Here is a tiny trained network, its code and every weight. The questions are about switching its units off for an input and a class, where a switched-off unit gives its printed mean instead of its output.

import numpy as np


def w(rows, s, z=0):
    codes = np.array(rows[::2]) - 128.0
    scale = np.full(codes.shape[1], s)
    scale[-1] = z or s
    return codes * scale


def f(y):
    return y / 2 * (1 + np.tanh(0.7978845608 * (y + 0.044715 * y**3)))


def log_softmax(a):
    a = a - a.max(-1, keepdims=True)
    return a - np.log(np.exp(a).sum(-1, keepdims=True))


def net(x, mask):
    res = np.array(x, float).reshape(1, 6) / 4 @ E
    y = f(res @ A[0][:, :-1].T + A[0][:, -1])
    res = res + np.where(mask, y, B[0][:, -1]) @ B[0][:, :-1]
    return log_softmax(res[-1] @ U[:, :-1].T + U[:, -1])


A, B = {}, {}
E = w([
[129,123,128,127,131,131,131,133,124,124,128],'x0',
[38,159,130,45,121,44,43,58,109,236,101],'x1',
[196,183,218,156,238,3,226,100,180,137,142],'x2',
[37,199,84,202,133,43,84,130,135,24,236],'x3',
[213,214,33,60,96,83,84,201,228,99,55],'x4',
[131,129,134,131,118,127,125,134,125,127,124],'x5',
],0.0053)
A[0] = w([
[238,42,184,36,134,208,184,122,125,237,3,58],'n1',
[182,175,204,139,217,38,196,94,178,145,129,67],'n2',
[70,61,205,201,142,174,172,55,48,170,194,4],'n3',
[195,205,59,81,93,106,96,182,230,119,82,31],'n4',
[191,213,55,86,94,99,102,179,225,126,74,45],'n5',
[43,163,146,44,116,44,52,45,104,230,94,51],'n6',
[45,169,137,40,139,36,51,58,114,224,98,125],'n7',
[178,179,195,137,222,31,203,103,177,151,130,59],'n8',
],0.0043,0.0031)
B[0] = w([
[7,238,113,231,132,34,57,113,182,3,230,253],'n1',
[65,78,46,116,28,222,43,176,92,132,84,217],'n2',
[112,39,227,30,199,46,126,133,46,56,31,206],'n3',
[100,51,212,84,181,89,124,111,61,73,75,181],'n4',
[93,44,231,64,192,75,136,96,49,80,66,186],'n5',
[195,100,159,208,129,186,192,211,160,28,127,204],'n6',
[193,111,144,193,143,187,189,180,172,73,136,225],'n7',
[59,81,42,116,35,220,41,172,94,131,88,218],'n8',
],0.0068,0.0041)
U = w([
[121,81,169,67,191,74,135,115,78,118,89,73],'0',
[90,103,84,110,30,196,71,144,108,148,105,63],'1',
[67,215,124,176,142,50,100,115,159,90,191,56],'2',
[157,138,126,122,137,130,149,118,142,154,132,254],'3',
[152,139,125,123,132,127,144,122,138,151,132,237],'4',
[221,115,142,172,145,170,205,169,155,96,132,72],'5',
[219,182,97,63,136,100,165,70,139,242,157,106],'6',
[219,166,113,71,143,95,157,94,120,252,157,13],'7',
],0.014,0.013)

Each question gives the input, the list of numbers given to net, and the class t.
The units are the neurons (one row each of A and B). Each row of codes is followed by its name. A weight is (code - 128) times the scale printed after its matrix; where a second scale follows, it is the last column's (A, B and U).
mask holds one flag per neuron, in row order. A switched-off neuron (its flag False) gives its mean, the last column of its row in B, instead of its output. The means were averaged over made-up inputs and are rounded, as every weight is.
A unit's drop is (log p(t) with every unit on - log p(t) with that unit switched off) / (log p(t) with every unit on - log p(t) with every unit switched off).
The circuit of an input: a set's keep is (log p(t) with only the set's units on - log p(t) with every unit switched off) / (log p(t) with every unit on - log p(t) with every unit switched off). Starting from all 8 units, units are removed one at a time, each time the one whose removal leaves the highest keep (on an exact tie, the one counted first), for as long as the keep stays at least 0.8.
circuit, biggest first: the units of the circuit, biggest drop first
most important unit: the unit with the biggest drop
top k neurons: the k neurons with the biggest drops, biggest first
drop of u: that unit's drop, to one decimal
input [-5,8,-2,0,-7,-4], class 5: circuit, biggest first	n6; n7
input [-7,8,-2,2,1,-3], class 5: circuit, biggest first	n6; n7
input [5,8,-3,-1,-1,6], class 5: circuit, biggest first	n6; n7
input [4,8,8,1,6,-7], class 1: circuit, biggest first	n8; n2
input [1,-1,2,-3,5,0], class 0: top 4 neurons	n5; n4; n7; n6
input [-6,-5,-6,-1,7,3], class 0: circuit, biggest first	n5; n4
input [5,0,-4,1,5,-7], class 3: top neuron	n3
input [6,8,4,3,-6,5], class 5: circuit, biggest first	n6; n7
input [-1,6,-5,-5,0,-1], class 5: top 2 neurons	n6; n7
input [6,-3,-1,7,8,5], class 0: top 3 neurons	n5; n4; n1
input [6,-4,0,5,-7,-6], class 0: top 2 neurons	n3; n1
input [-8,6,-2,7,-5,-1], class 4: top 3 neurons	n1; n7; n6
input [2,6,3,3,-7,-6], class 0: top 2 neurons	n3; n1
input [5,4,-6,2,7,3], class 0: most important unit	n5
input [6,8,5,-2,-7,7], class 5: top 4 neurons	n6; n7; n5; n4
input [7,-7,7,-8,-5,4], class 2: drop of n1	0.9
input [0,4,-6,-1,3,7], class 3: drop of n8	0.4
input [-1,-2,5,5,1,3], class 1: drop of n8	0.3
input [0,7,4,1,3,-1], class 5: drop of n8	0.0
input [6,-7,2,-7,-7,-5], class 0: most important unit	n3
input [5,-6,-1,5,7,-2], class 0: top 2 neurons	n5; n4
